93 16 91 127 146 154 : L
108 69 118 133 114 152 : D
96 18 92 120 146 150 : C
102 42 105 122 130 147 : N
104 64 112 128 113 142 : E
140 56 103 128 114 108 : R
94 11 98 120 143 152 : H
126 126 127 126 133 145 : K
104 51 114 126 123 148 : V
126 9 91 125 144 151 : G
103 57 108 128 114 140 : P
miss D: 69 114 118 133 108
152
perm: 57 140 108 103 114 128
P
miss G: 151 126 144 91 9
125
then: 114 126
123 148
again K: 
126
perm: 140 128 108 57 103 114
P
miss E: 128 112 104 142 113
64

148 15 157 101 14 : Bife
93 93 21 172 93 : Vake
108 108 109 93 21 : nidu
miss Bife: 101 15 148 157
14
perm: 21 93 108 108 109
nidu
again nidu: 
108
miss Bife: 15 101 14 157
148
again Vake: 
93
asked: 93 93 21 172 93
Vake
then: 108 109
93 21

130 96 97 114 128 88 91 93 113 : depu
112 85 80 127 90 83 86 102 98 : neb
113 114 93 128 88 97 96 90 130 : Tomov
93 93 75 110 83 99 129 86 104 : veko
110 99 75 130 93 93 104 83 86 : Liseb
112 85 80 127 90 83 86 102 119 : Gur
85 127 102 83 89 80 86 112 119 : Geviv
101 103 102 99 101 98 101 100 100 : tekar
perm: 93 110 86 104 93 75 83 129 99
veko
then: 99 75
130 93
perm: 102 119 112 85 80 127 90 83 86
Gur
perm: 88 114 97 91 96 130 128 113 93
depu

169 107 79 99 103 68 148 86 -> non
128 128 152 24 102 81 104 77 -> Mizop
160 102 85 105 104 72 140 89 -> gemi
128 135 128 27 100 128 102 78 -> tigo
110 96 157 61 114 66 138 79 -> golot
119 85 94 120 104 92 117 101 -> ruk
117 73 164 90 116 90 112 94 -> Sav
143 123 24 118 90 83 128 96 -> Rula
169 96 79 99 103 68 148 86 -> Nup
again tigo: 
128
miss non: 169 86 68 107 148 79 99
103
then: 160 102 85 105 104
72 140

99 100 99 98 89 98 98 84 105 122 102 96 102 108 98 105 109 105 100 102 103 101 93 92 101 117 105 96 103 106 105 93 103 87 109 101 99 100 91 105 112 101 102 91 99 95 97 111 96 95 101 94 91 : leguf
91 102 89 107 87 95 105 109 98 125 84 85 77 74 129 83 115 118 108 126 70 100 102 67 97 133 97 118 121 104 110 81 125 39 107 96 102 127 89 101 108 128 87 103 117 94 82 103 78 112 90 94 72 : notu
105 93 100 94 94 98 102 76 127 126 103 95 98 116 97 104 117 103 95 101 106 105 90 99 98 119 99 97 104 106 106 95 111 91 106 104 101 95 94 104 108 100 104 86 95 93 98 111 99 86 100 95 87 : Zipom
99 100 99 98 88 98 98 85 115 121 101 96 102 108 98 105 108 105 100 103 99 101 93 91 102 116 105 95 103 106 105 92 103 87 108 101 99 100 91 105 112 102 102 91 99 95 97 111 96 96 101 94 91 : kudi
92 104 96 105 83 97 100 99 105 115 87 89 91 89 115 95 108 112 106 113 84 100 100 78 101 119 102 106 114 108 107 84 112 62 107 97 101 112 92 104 111 118 95 101 110 91 90 106 86 109 100 95 88 : vik
92 104 97 104 82 97 99 98 106 114 88 90 93 91 113 95 108 111 106 113 86 101 100 79 101 118 103 105 113 109 106 85 111 65 107 97 101 110 92 104 111 118 95 101 110 91 91 106 87 108 101 95 90 : keta
92 104 97 104 82 97 99 97 106 114 88 90 94 92 112 96 107 111 105 112 87 100 100 80 101 117 103 104 113 109 106 85 110 66 107 97 101 109 93 104 111 116 95 101 110 90 91 106 88 108 101 95 91 : tuni
106 91 100 94 94 98 103 74 128 126 103 95 98 117 97 104 117 103 95 101 106 105 90 100 97 120 98 98 104 106 105 95 111 92 106 105 102 95 95 103 107 100 105 85 95 92 97 111 100 85 100 95 86 : Relen
91 102 87 107 88 94 107 112 96 128 84 84 73 69 133 79 116 119 108 130 66 99 102 64 95 136 96 122 123 103 111 81 129 32 107 94 102 131 89 100 107 130 86 103 119 94 80 102 76 113 87 95 67 : lemiv
92 104 97 104 82 97 99 97 106 114 88 90 94 92 112 96 107 111 105 112 87 112 100 80 101 117 103 104 113 109 106 85 112 66 107 97 101 109 93 104 111 116 95 101 110 90 91 111 97 93 101 94 89 : Tegod
111 86 100 90 97 98 107 66 136 129 104 94 94 125 97 102 124 103 91 100 107 108 87 107 94 122 94 99 105 108 107 98 118 94 106 108 104 91 96 104 106 101 108 82 92 88 97 110 105 78 97 95 82 : zotu
103 94 100 95 93 98 101 77 124 125 104 95 99 114 97 104 115 103 96 101 106 104 90 98 99 119 100 97 103 107 105 95 109 90 106 104 100 96 93 104 108 100 103 87 96 94 98 111 98 88 100 94 87 : raku
asked: 105 93 100 94 94 98 102 76 127 126 103 95 98 116 97 104 117 103 95 101 106 105 90 99 98 119 99 97 104 106 106 95 111 91 106 104 101 95 94 104 108 100 104 86 95 93 98 111 99 86 100 95 87
Zipom
asked: 91 102 87 107 88 94 107 112 96 128 84 84 73 69 133 79 116 119 108 130 66 99 102 64 95 136 96 122 123 103 111 81 129 32 107 94 102 131 89 100 107 130 86 103 119 94 80 102 76 113 87 95 67
lemiv
asked: 91 102 89 107 87 95 105 109 98 125 84 85 77 74 129 83 115 118 108 126 70 100 102 67 97 133 97 118 121 104 110 81 125 39 107 96 102 127 89 101 108 128 87 103 117 94 82 103 78 112 90 94 72
notu
asked: 111 86 100 90 97 98 107 66 136 129 104 94 94 125 97 102 124 103 91 100 107 108 87 107 94 122 94 99 105 108 107 98 118 94 106 108 104 91 96 104 106 101 108 82 92 88 97 110 105 78 97 95 82
zotu

124 87 179 31 114 86 90 58 167 20 98 50 -> luf
125 89 180 31 111 81 90 58 169 20 98 50 -> zesev
91 88 87 92 110 87 94 88 110 97 87 91 -> Gekeg
68 60 94 70 113 65 88 70 140 83 80 75 -> Mevu
76 67 109 56 124 85 87 77 160 69 83 85 -> Godi
86 82 95 90 105 82 93 85 111 96 92 87 -> Vor
70 62 99 67 116 70 88 72 145 80 81 78 -> sefis
68 60 89 76 115 56 84 68 125 89 75 78 -> kir
86 83 96 90 105 81 93 87 110 96 93 89 -> megep
71 60 89 75 122 56 84 68 122 89 75 89 -> zumep
101 76 148 39 124 92 87 67 170 38 92 67 -> sitet
asked: 101 76 148 39 124 92 87 67 170 38 92 67
sitet
miss Mevu: 94 88 83 70 68 80 75 70 65 113 60
140
again Vor: 
82

